Below is a small trained network, with its code and all its weights. Each question gives an input and a class and asks what happens when units are switched off, that is, made to give their printed mean instead of their output.

import numpy as np


def w(rows, s, z=0):
    codes = np.array(rows[::2]) - 128.0
    scale = np.full(codes.shape[1], s)
    scale[-1] = z or s
    return codes * scale


def f(y):
    return np.maximum(y, 0)


def log_softmax(a):
    a = a - a.max(-1, keepdims=True)
    return a - np.log(np.exp(a).sum(-1, keepdims=True))


def net(x, mask):
    res = np.array(x, float).reshape(1, 7) / 4 @ E
    y = f(res @ A[0][:, :-1].T + A[0][:, -1])
    res = res + np.where(mask, y, B[0][:, -1]) @ B[0][:, :-1]
    return log_softmax(res[-1] @ U[:, :-1].T + U[:, -1])


A, B = {}, {}
E = w([
[133,121,125,119],'x0',
[126,129,128,128],'x1',
[127,130,128,128],'x2',
[129,128,129,128],'x3',
[178,197,59,94],'x4',
[192,173,202,50],'x5',
[255,97,132,209],'x6',
],0.0089)
A[0] = w([
[100,104,89,165,99],'n0',
[86,120,163,179,178],'n1',
[108,149,83,153,172],'n2',
[177,190,118,90,119],'n3',
[20,133,123,43,74],'n4',
[198,64,138,185,50],'n5',
[113,64,22,165,77],'n6',
[139,149,229,129,174],'n7',
[97,110,87,158,45],'n8',
[147,248,31,136,145],'n9',
[144,83,141,143,111],'n10',
[148,149,176,85,123],'n11',
[169,133,85,141,124],'n12',
[85,62,193,152,189],'n13',
[137,196,120,141,156],'n14',
[105,64,155,171,253],'n15',
[84,93,101,173,80],'n16',
[114,169,93,112,104],'n17',
[100,101,56,180,95],'n18',
[164,135,133,49,54],'n19',
[81,135,90,90,108],'n20',
[102,108,97,156,131],'n21',
[114,145,39,162,174],'n22',
[202,97,125,158,83],'n23',
[107,90,228,133,209],'n24',
[154,109,54,71,175],'n25',
],0.014,0.0027)
B[0] = w([
[191,131,173,81,189],'n0',
[100,80,94,133,197],'n1',
[173,45,127,62,177],'n2',
[135,23,132,87,197],'n3',
[90,226,215,224,254],'n4',
[128,202,184,195,239],'n5',
[150,91,185,79,227],'n6',
[222,144,109,61,200],'n7',
[204,91,248,67,177],'n8',
[72,72,44,178,225],'n9',
[84,184,113,164,173],'n10',
[208,129,158,28,183],'n11',
[2,170,128,216,175],'n12',
[71,99,13,158,228],'n13',
[130,88,57,86,166],'n14',
[96,146,66,138,233],'n15',
[163,102,152,71,202],'n16',
[82,142,111,158,166],'n17',
[207,92,189,60,214],'n18',
[161,88,153,92,180],'n19',
[57,222,204,153,190],'n20',
[162,140,154,78,182],'n21',
[176,64,132,75,206],'n22',
[81,224,183,190,214],'n23',
[68,64,12,66,217],'n24',
[79,118,43,173,177],'n25',
],0.0072,0.0096)
U = w([
[139,86,237,10,78],'0',
[5,63,87,165,234],'1',
[28,196,254,233,2],'2',
],0.0082,0.0031)

Each question gives the input, the list of numbers given to net, and the class t.
The units are the neurons (one row each of A and B). Each row of codes is followed by its name. A weight is (code - 128) times the scale printed after its matrix; where a second scale follows, it is the last column's (A, B and U).
mask holds one flag per neuron, in row order. A switched-off neuron (its flag False) gives its mean, the last column of its row in B, instead of its output. The means were averaged over made-up inputs and are rounded, as every weight is.
A unit's drop is (log p(t) with every unit on - log p(t) with that unit switched off) / (log p(t) with every unit on - log p(t) with every unit switched off).
unit that matters most: the unit with the biggest drop
top k neurons: the k neurons with the biggest drops, biggest first
drop of u: that unit's drop, to one decimal
input [-5,-6,3,-3,-7,6,4], class 1: unit that matters most -> n24
input [-5,8,8,3,-6,-7,-5], class 0: top 2 neurons -> (n8; n18)
input [-7,-5,-2,1,-7,5,-7], class 1: top 2 neurons -> (n24; n13)
input [-2,3,-1,-5,8,7,-8], class 1: top 2 neurons -> (n9; n3)
input [-8,2,-8,6,-3,-3,5], class 2: top 2 neurons -> (n5; n23)
input [8,3,5,-5,7,1,6], class 1: top 2 neurons -> (n9; n4)
input [5,0,3,2,4,0,-6], class 2: top 2 neurons -> (n4; n20)
input [-6,-2,6,8,-7,-4,-8], class 2: top 3 neurons -> (n4; n20; n9)
input [-5,2,4,-7,4,0,7], class 2: top 2 neurons -> (n23; n5)
input [-5,-4,-5,7,-7,2,4], class 1: drop of n24 -> 0.2
input [5,5,-2,5,0,-8,5], class 0: drop of n1 -> 0.0
input [2,1,3,7,8,4,6], class 1: drop of n3 -> 0.1
input [-4,-4,8,-2,2,-2,-3], class 2: drop of n1 -> 0.1
